What each symbol does to the elements:
at | χ φ θ δ
lf | bd bf cl sj
bh | zc cm dc bt
sj | rf lj ms pn
rg | rh ct jq ls
rd | pj lz cz pz
pc | ql gr tt zh
dj | dd cj nb cp
qt | tt pc nt sb
cp | mt qg tl zn
jb | lh jj zn fp
gq | pb bz hb cm
bz | rr lm pb bl
qp | gh ms hc nj
jn | nt qt td mz
pb | bg rr fl zb
ls | lz bs rd nc
tn | nl bm jt hz
zc | jg zb sm tc
th | fh td bs gp
mt | bh rz fp sl
pj | hm sq ct th
mz | mq sb dt sr
zh | bm hc tn hd
dt | mp mq rj jp
fl | pr bg ht jg
ms | rl rf gh zg
jq | zz rh hq rd
fc | hd jm fq jt
qg | rz hj mt lh
lm | pz nc rr rg
ql | nj pf jm bm
mq | jt tn mp cd
jm | hp nj hd nl
hc | lf gh bm hp
rz | cm bn bh gn
jh | hc qp zh jm
sq | ft jp hm td
rf | cp br rl mf
nj | sg zg hp cl
sl | bt gn dg fb
hz | qp nm jh ql
hq | nc zz lm cz
mn | cz rd tm rr
bm | cl lf nl nm
jg | lm hq bz tm
gr | pf mc ql hc
pr | rd ls mn lm
ns | fq fc sr mp
ht | mn pr tc bz
zz | zs gp nc pj
cl | fr bd mc ms
zn | sl lh ml cj
jd | jp sr sq jn
bd | dj gm fr rf
nr | dt mz gp jd
tc | tm mn bn pb
jj | hb gq lh bh
zt | td jn th nr
nl | mc cl gr qp
fq | hz hd cd pc
pn | mf nb zg bf
lz | sq jd pj zt
zs | jn rj zt hm
zq | bs th ls zz
mf | zn jb fd gm
sg | lj fd sj fr
fp | dc bh cj dg
zg | fd mf sg bd
lh | gn hb sl dc
cz | ct pj rg zq
fb | gq sm jj rz
ml | dg sl br dd
nm | ms sj qp pf
bt | tc ht hj gq
hb | fl pb gn zc
br | qg dg cp jb
nb | jb dd mf tl
mc | pn fr pf gh
fr | nb dj pn rl
nc | zt zs pz ct
td | ns nt fh dt
rj | qt mp jn ft
sr | cd fq jp qt
cd | jh hz bb tt
bb | zh jh sb fc
bf | gm tl bd lj
pf | zg pn nj lf
tl | fp mt gm ml
bl | jq rg zb pr
ct | nr hm rh bs
lj | br ml rf nb
tm | rg cz bl bg
nt | fc tt ns mq
rh | gp nr zz lz
gm | cj fp dj br
dc | sm zc fb hj
gh | bf rl lf sg
bs | jd fh lz zs
pz | th zt zq rh
fd | ml zn lj dj
gp | rj dt zs sq
hp | sj sg nm mc
sb | tn zh mq fq
gn | ht fl bt sm
rr | zq pz bg jq
fh | sr ns jd rj
bn | bl tm cm fl
dg | hj bt qg jj
dd | jj fb jb mt
cj | fb dc dd qg
tt | jm ql fc tn
jt | gr nl pc jh
hm | mz ft nr fh
ft | sb bb mz ns
sm | bz jg gq bn
rl | tl cp bf fd
hd | nm hp hz gr
mp | pc jt qt bb
zb | hq jq jg mn
jp | bb cd ft nt
bg | ls zq pr hq
cm | zb bl zc ht
hj | bn tc rz hb

In the rows, zero is written as 142.

The rows follow the links: the fewer symbols apart two elements are, the more alike their rows tend to be.

Each row is also shifted at random along 8 hidden directions that mean nothing.

Rows in random order:
Each row is one element's numbers.
row 1: [ 157  133  159  179  206  131  167  122  159  126  123  100   84  198   95  184  135  195  181  131  121  124  160  132  190  124  115  179  132  151  119  112  175]
row 2: [ 126  150  161   86  134  144  144  180  103  112  129  168  177  130  131  129  130  188  120  157  163  183  170  126  130  162  169  129  138  146  149  154  111]
row 3: [ 173  157  148   88  161  136  137  193   88  107  146  167  161  117  132  141  115  157  126  149  162  180  166  147  134  148  164  142  126  161  152  151   97]
row 4: [ 117  151  128   83  185  150  166  139   88  134  144  150  134  152  147  125  134  135  155  156  149  184  188  127  158  151  181  125  159  161  114  149  164]
row 5: [ 219  131  143  121   74  112  131  122  149  146  155  162  151  104  140  146  139  152  152  148  141  175   99  150  108  155  129  124  155  162  211  164  137]
row 6: [ 185  142  153  123  151  134  106  125  125  101  152  149  125  123  166  142  115  155  130  106  133  158  123  168  138  165  153  157  108  143  188  124  107]
row 7: [ 177  146  204  144  112  145  134  140  154  109  127  164  169  199  171  124  146  186   96  147  141  158  161  112  148  160  139  119  130  118   83  148  138]
row 8: [ 170  129  151  181  166  126  100  107  181  128  159  134  101  170  131  190   76  191  150  135  112  127  166  145  182  115  106  128  108  172  130  130  130]
row 9: [ 173  136  143  109  158  130  153  130  127  125  131  131  138  122  144  127  157  201  171  141  148  166  152  121  145  147  164  171  165  139  115  122  154]
row 10: [ 118  160   90  139  163  169  160  192  128  177  128  110  170  142   71  145  137  168  149  138  155   98  162  130  129  134  136  170  146  134  181  131   96]
row 11: [ 130  125  145  185  105  130  112  145  182  156  142  133  157  106  160  154  142  171  136  146  140  123  127  139  140  131  104  153  144  135  119  131  122]
row 12: [ 192  105  152  135  112  125  172  119  194  170  122  110  157  116  155  117  167  175  158  160  141  142  151  122  163  163  136  121  155  133  111  149  212]
row 13: [ 132  165  188  157  111  161  123  122  138  108  144  175  150  228  166  150  139  146  104  133  133  158  129  121  115  154  139  126  140  114  124  147  115]
row 14: [ 211  162  163  120  181  129  145  215  120  103  133  145  161  152   92  137  114  178  110  125  155  127  165  155  159  142  146  164   86  149  160  139   88]
row 15: [ 210  138  178  153  146   87  158  178  154  124  150  130  149  122  171  135  165  125  132  126  149  145  112  158  158  151  114  179  123  144  100  144  139]
row 16: [ 116  119  181  152  155   70  191  195  172  138  126  112  147  104  110  131  175  156  147  140  152  127  127  166  189  144  112  175  110  160  132  151  176]
row 17: [ 138  164  151  141  140  137  155  195  119  140  126  139  188  148  137  109  175  179  114  137  165  128  153  120  140  145  138  185  152  120   95  128  101]
row 18: [ 137  156   92  151  150  162  119  120  128  164  160  114  134  150  142  175  113  157  163  116  132  136  129  131  111  154  117  169  160  140  182  117   84]
row 19: [ 106  156  150  156  122  140  142  119  135  142  146  143  151  167  186  117  184  135  133  121  142  142  112  129  123  158  139  172  169  111  108  126  133]
row 20: [ 181  143  151  153  121  141  136   95  134  118  130  142  108  155  124  150  163  171  161  110  126  148   88  153  116  155  140  180  150  128  219  115  139]
row 21: [ 146  132  167  123  137  158  167  139  128  138  108  158  150  155  140  100  168  152  122  166  147  152  179  131  173  149  170  111  143  136  115  150  197]
row 22: [ 126  140  146  143  164  159  135  138  128  118  130  135  125  145  144  174  137  180  164  145  143  161  149  122  128  139  147  168  161  128  118  119  131]
row 23: [ 166  144  189  168  174  139  160  190  175   99  140  143  133  164  144  170  157   88  138  144  149  124  117  152  127  115  151  159  117  109   86  153  156]
row 24: [ 114  127  170  151   91  150  107  152  102  112  110  183  134   96  122  162  133  177  112  151  141  175  126  172  135  156  122  136  119  159  242  135  111]
row 25: [ 140  125  166  128  162  125  135  142  154  103  151  145  123  105  185  163  144  140  171  151  148  177  131  137  127  132  164  156  155  133   77  139  161]
row 26: [ 174  108  144  170  114   94  136  144  156  151  144  140  108   75  109  192  127  151  171  157  133  158  110  176  158  127   85  144  132  196  211  151  154]
row 27: [  74  130  131  162  117  140  143  182  151  171  130  142  169  100  122  156  152  160  144  179  158  135  159  128  141  117  117  140  164  150  112  150  136]
row 28: [  58  136  154  108  104  122  178  149  145  138  119  155  168   97  118   82  219  142  150  145  162  144   99  151  113  151  190  160  162  116  179  151  182]
row 29: [ 111  131  156  134  175  116  157  154  107  120  132  150   97  130   95  171  123  143  157  148  134  166  152  174  181  135  131  141  114  191  197  148  162]
row 30: [ 123  150  175  140  108  158  154  138  165  113  115  146  163  185  104  133  178  204  140  133  147  132  112  115   95  150  164  163  153   90  168  132  133]
row 31: [ 162  152  145  162  154  117  122  163  113  118  142  147  128  115  125  157  143  181  146  124  145  142  124  156  146  126  117  203  138  158  152  113   93]
row 32: [ 169  128  117  142  114  126  101  156  146  147  169  157  152   30  192  147  143   91  151  147  155  151   98  171  104  127  144  154  154  143  145  145  115]
row 33: [ 115  141  169  154  145   92  108  184  186  104  183  197  141   84  134  142  132   79  137  166  155  119  118  182  137   57  174  124  109  162   93  179  145]
row 34: [  24  150  188  183  134  129  102  142  147  111  151  175  142  182  170  160  129  172  110  151  138  150  158  126  157  116  117  137  137  146   62  139  111]
row 35: [ 193  174  134  132  197  168  166  125  103  131  141  133  110  235  114  143  128  119  140  115  128  132  159  140  157  149  155  145  128  142  163  133  144]
row 36: [ 129  151   92  104  177  155  177  157  127  175  147  102  158  145  128  143  139  142  172  144  152  143  167  115  130  155  152  150  170  139  131  142  137]
row 37: [ 109  151  139  136  170  167  136  118  127  130  128  130  128  179  133  125  137  166  131  112  131  126  155  144  155  160  161  153  122  125  170  116  134]
row 38: [ 162  132  152  129  128  184  120  166  114  110  110  149  147   97  154  158  139  150  121  131  150  162  123  160  104  177  153  156  122  110  213  122  106]
row 39: [ 154  151  154  132  135  164  102  138  126  105  138  153  149  140  166  134  127  163  110  108  139  145  127  153  118  170  157  158  114  113  181  119   88]
row 40: [ 122  151  136  137  133  157  129  192  120  129  133  196  153   91   93  123  151  100  123  169  161  121  141  174  129   92  182  127  127  149  179  161  136]
row 41: [ 188  166   99  160  215  153  189  177  100  170  155  102  104  186  116  196  131   53  170  131  139  131  140  151  147  135  104  173  149  163  149  143  133]
row 42: [ 134  146  177   83  130  135  155  133  162  110  132  145  181  174  140   87  152  202  122  129  148  151  155  119  134  177  192  126  126  110  136  149  149]
row 43: [ 156  129  151  127  138   80  145  154  213  135  179  124  159   95  157  135  145  128  166  132  149  128  102  152  125  130  152  152  128  138  111  163  149]
row 44: [ 106  125  124  125  184  197  143  123  106  144   99  105  128  141  162  149  129  209  150  142  137  163  204  113  167  180  149  152  154  125  124   97  149]
row 45: [ 158  119  148  151  147  134  108   99  122  131  136  161  105  108  172  134  126  165  142  149  128  163  167  157  191  132  140  131  137  173  126  123  169]
row 46: [ 192  151  110  129  190  180  163  143  110  159  122  146  125  165   94  117  136  131  145  161  142  116  203  140  183  111  176  121  143  157  131  137  181]
row 47: [ 222  164  140  144  193  125  179  205  129  147  165  112  153  169  166  167  136   82  144  139  155  143  150  131  147  141  112  170  142  145   58  155  120]
row 48: [ 233  118  134  134  145  137  192  128  175  180  133  110  139  127  161  115  177   97  168  162  143  133  147  134  164  147  151  121  163  135   93  157  232]
row 49: [ 126  149  132  145  136  152   81  121  135  124  166  184  138  119  170  140  115  144  133  151  140  146  153  142  131  104  165  124  149  149  107  137  114]
row 50: [ 112  118  132   99  125  121  150  153  109  150  133  124  158   57  183  136  154  167  155  145  156  198  136  142  136  191  133  159  163  153  157  135  136]
row 51: [ 135  143  157  131  166  170  181  213  128  120  104  140  151  133   82  161  164  137  146  163  163  135  146  143  121  131  165  159  134  117  164  147  147]
row 52: [ 136  156  110  105  175  179  126  108   81  134  137  138  124  155  156  131  117  168  142  117  134  163  170  137  146  174  167  149  145  143  177  111  116]
row 53: [ 138  119  137  118  186  145  137  147  118  126  115  117  123   94  139  137  122  190  144  127  139  151  176  160  186  168  150  160  109  154  169  111  145]
row 54: [ 108  167  169  193  164  195  162  193  149  119  117  146  136  213  104  173  168   72  116  136  144   92  112  152  106  118  146  162  119   86  151  141  127]
row 55: [ 110  118  138  141   94  143  127  148  161  166  125  134  185   90  163  135  146  213  139  170  154  156  166  109  137  152  121  133  171  135  102  136  132]
row 56: [ 204  139  142  113  176  139  160  146  171  140  149  143  146  157  127  116  126  140  150  166  146  126  191  127  171  112  184  103  132  148   77  163  189]
row 57: [ 172  152  145  150  153  195  142  154  114  120  118  146  125  154  137  152  152   84  122  119  139  129  110  172  111  161  161  156  117  104  216  129  130]
row 58: [ 121  151  154  152  192  130  137  194   90  120  143  163  124  141  131  175  112  136  129  165  150  164  190  148  187  111  118  148  128  188   89  145  121]
row 59: [ 119  151  142  140  131  130  132  112  128  123  154  159  125  130  163  132  176  130  162  127  142  155   94  146  108  133  164  176  172  128  143  130  142]
row 60: [ 224  159  157  149  143  121  148  166  127  118  145  148  142  142  137  132  168  137  136  120  149  134  108  154  130  135  140  188  140  132  140  132  120]
row 61: [ 138  147  107  135  179  192  151  135   58  161  118  162  109  138  142  131  146   99  141  168  142  159  194  147  178  131  160  125  166  166  134  130  178]
row 62: [ 116  150  162  185  173  119  152  159  154  116  134  135  110  172   77  174  154  169  162  130  137  110  120  152  151  102  123  193  129  145  149  125  135]
row 63: [  84  146  132  147  109  139  141  127  200  156  155  129  170  146  135  121  167  139  149  127  143  103  100  133   98  137  159  148  152  102  154  147  137]
row 64: [ 214  139  143  112  119  157  108  102  156  124  159  172  146  134  177  124  123  138  138  147  139  157  142  134  116  136  186  102  147  130  128  151  148]
row 65: [ 178  164  208  156  150   98  128  143  184   84  178  163  137  213  156  146  129  123  116  112  132  130  105  151  136  126  145  145   96  131   99  159  122]
row 66: [ 207  109  157  123  204  137  170  131  147  120  129  109  100  119  176  157  139  132  176  146  136  168  164  145  178  156  156  148  134  143   90  130  208]
row 67: [ 222  135  187  135  153  122  140  103  142  108  143  139  116  196  169  154  115  184  135  129  122  179  158  130  176  170  125  130  123  156  117  137  158]
row 68: [ 147  152  157  178  127  158   99  109  145  125  146  177  129  171  160  131  137  139  114  139  129  124  142  145  147  114  148  131  137  134  118  130  133]
row 69: [  85  141  128  128  134  137  135  119  155  154  158  110  159  152  184  158  130  184  159  129  139  166  141  105  119  176  123  155  170  129  110  131  112]
row 70: [ 112  138  149  165  164  151  107  194  114  107  121  146  127   90  116  175  117  153  119  122  144  129  131  186  145  140  125  179   90  145  215  115   82]
row 71: [ 213  148  142  125  125  160  175  154  111  153  114  115  165  157  152  131  167  156  129  126  149  159  134  128  129  202  124  164  151  120  174  130  131]
row 72: [ 204  151  117  146  155  150  161  152  167  170  158  125  157  142  164  118  166   74  149  143  150  105  135  137  129  123  159  144  158  118   83  152  164]
row 73: [  29  139  186  154  133  130  122  194  174   92  153  176  158  101  168  165  162  108  139  161  164  149  103  148   90  105  168  156  142  108   80  158  123]
row 74: [ 142  116  151  140  184  145  128  118  141  120  133  119  109  115  190  152  125  158  152  128  130  159  160  150  174  162  146  156  126  138  110  112  161]
row 75: [ 217  148  150  140  132  174  146  156   99  130  121  181  133  136  133  123  159   85  114  156  147  144  139  167  140  135  165  122  133  140  177  151  161]
row 76: [ 190  148  146  126  166  124  193  187  119  146  113  121  159  138  103  103  183  165  141  139  160  126  156  140  170  147  147  180  139  140  129  134  159]
row 77: [ 193  156  108  121  161  165  174  149  129  167  138   97  152  178  119  159  132  152  159  125  142  139  148  118  121  174  130  156  154  130  172  136  119]
row 78: [ 100  146   96  134  147  151  134  137  153  173  155  120  162  119  153  126  145  149  159  140  149  121  149  124  126  134  154  153  169  128  113  132  127]
row 79: [ 149  149  127   90  148  178  165  178   95  128  114  151  161  111  115  136  166  162  160  162  169  170  151  122   98  147  190  159  176  120  158  137  135]
row 80: [ 183  142  142  158  167  162  123   97  126  118  137  132   88  160  157  156  129  114  140   97  116  136  111  179  146  165  142  160  109  133  213  113  141]
row 81: [ 101  136  133  124  155  128  173  142  136  159  147  112  147  134  177  143  161  124  163  142  147  166  140  127  142  170  133  152  167  140  104  145  161]
row 82: [ 186  155  148  138  184  152  163  157  181  144  150  138  154  211  114  127  125  137  137  163  144  102  198  112  168  101  171  105  131  134   48  162  173]
row 83: [ 135  136  180  172  125   89  152  102  255  134  173  104  144  204  145  147  151  157  157  104  120  103   84  132  127  144  125  151  121  111  119  152  158]
row 84: [ 131  133   96  153  184  168  115   92   86  156  133  151   81  120  136  147  115  149  161  149  123  147  190  157  197  116  145  135  152  187  155  110  165]
row 85: [ 185  137  126  114  126  156   82  167   70  120  142  200  150   36  182  132  118  140  118  168  161  187  163  163  135  127  164  134  147  168  146  134  100]
row 86: [ 211  149  131  147  110  152  136  146  176  153  147  129  172  139  142  128  154  135  132  123  145  108  106  140   98  149  146  154  141  104  165  141  116]
row 87: [ 114  141  107  148  106  187  131  127  147  182  122  124  178  134  154  120  159  178  134  146  147  123  155  109  117  158  141  143  177  106  138  122  124]
row 88: [ 182  145  156  160  143  126  162  182  134  141  134  116  148  151  134  170  145  140  132  124  144  142  118  149  140  168   93  177  124  141  166  138  111]
row 89: [ 131  149  159  136  141  167  146  135  115  135  130  170  148  172  173  116  158  124  116  164  146  159  174  124  155  139  164  115  158  133   79  147  168]
row 90: [  39  169   95  153  172  184  175  176   62  182  109  126  147  159  106  135  176  136  139  143  155  127  170  130  150  144  128  185  178  139  153  116  118]

Some elements, each with its row:
bz row 11
qg row 50
dt row 82
mz row 56
jp row 33
hc row 14
ms row 38
fl row 87
cm row 86
ht row 32
tc row 72
tm row 27
bb row 75
ml row 76
fq row 21
pf row 80
cd row 61
rf row 1
fr row 73
tn row 58
fc row 89
nl row 35
rz row 77
cl row 70
bt row 83
tt row 24
gh row 74
sr row 49

Row, symbols taken left to right, then the row they reach:
row 57 χ θ χ δ φ: row 71
row 52 φ δ δ φ δ: row 28
row 67 θ φ φ δ φ: row 30
row 79 δ χ θ χ: row 81
row 44 φ χ θ δ: row 17
row 42 δ δ φ χ: row 62
row 59 χ χ χ θ: row 43
row 46 χ δ χ: row 3
row 18 θ δ δ θ φ: row 12
row 65 θ φ φ: row 23
row 90 χ θ θ δ: row 41
row 20 χ φ φ: row 63
row 2 χ φ θ χ: row 22
row 31 χ δ φ δ: row 10
row 16 θ φ φ: row 78
row 25 θ φ θ δ: row 60
row 39 δ θ χ θ: row 66
row 47 φ δ χ θ δ: row 55
row 29 χ δ δ θ: row 53
row 51 χ θ θ δ θ φ: row 15
row 54 θ δ φ: row 9
row 7 θ θ φ θ χ: row 6
row 85 χ δ θ: row 13

